[[ 13 -12  15  31 -16   2   4   8  13]
 [ 11   2  20   6 -14   3  17  36   8]
 [ -7  -5  34 -34  71   0  46  12  -4]
 [  5 -17  -8 -17  15  14 -57  12  -1]
 [-37   6  18  38 -21 -18  21  37  17]
 [ 10  -8 -17  -7   3 -16 -27  15 -25]]
->
[[ 13 -12  15  31 -16   2   4   8  13]
 [ -7  -5  34 -34  71   0  46  12  -4]
 [-37   6  18  38 -21 -18  21  37  17]]

[[  5 -42  17  28  20 -70  12  46  53]
 [  8 -42  17  31  20 -70  11  45  51]
 [ 10 -40  15  29  19 -68  11  44  50]
 [  5 -42  17  29  19 -67  11  44  51]
 [  7 -43  17  31  20 -70  11  46  52]
 [  5 -41  18  28  20 -70  12  45  50]
 [  5 -41  18  28  20 -70  12  45  50]
 [  4 -41  17  28  19 -68  11  44  51]]
->
[[  5 -42  17  28  20 -70  12  46  53]
 [ 10 -40  15  29  19 -68  11  44  50]
 [  7 -43  17  31  20 -70  11  46  52]
 [  5 -41  18  28  20 -70  12  45  50]]

[[-26  63]
 [ -6  -3]
 [-27  60]
 [-13  27]
 [ 35 -59]]
->
[[-26  63]
 [-27  60]
 [ 35 -59]]

[[ -3  -2 -31  13   1 -38   1  12   0   7  -1  18 -38   6 -17]
 [-12 -20  14 -19 -24   5  13   6 -22 -28 -21 -16   2  53 -20]
 [  3   3 -29  -2   2 -37   0   0   2 -12   2  11 -35  38   3]
 [-17 -16   6   1 -22  14  -2  -6 -22  -3 -23 -12  11 -10  -5]
 [ 12  17 -12   1  17  -9  12  14  27  -5  22   6 -10  41  -9]
 [ 14   9  16   6  10  19 -10  -2  15  32  10  -6  20 -66  -3]]
->
[[ -3  -2 -31  13   1 -38   1  12   0   7  -1  18 -38   6 -17]
 [  3   3 -29  -2   2 -37   0   0   2 -12   2  11 -35  38   3]
 [ 12  17 -12   1  17  -9  12  14  27  -5  22   6 -10  41  -9]]

[[ 12 -62   8 -35  38]
 [ 13 -62   8 -35  21]
 [ 12 -63   8 -13  40]]
->
[[ 12 -62   8 -35  38]
 [ 12 -63   8 -13  40]]

[[ 25  -7  29 -70  15   1  28  -1 -12  34 -60  54 -25  31 -27]
 [-14  73 -51 -21  -1 -35  49 -64   4 -42  22   4   0 -27 -45]
 [ 11  11   2   8   8  15  10   6  -8  11  15 -15   6  -6  -7]]
->
[[ 25  -7  29 -70  15   1  28  -1 -12  34 -60  54 -25  31 -27]
 [ 11  11   2   8   8  15  10   6  -8  11  15 -15   6  -6  -7]]
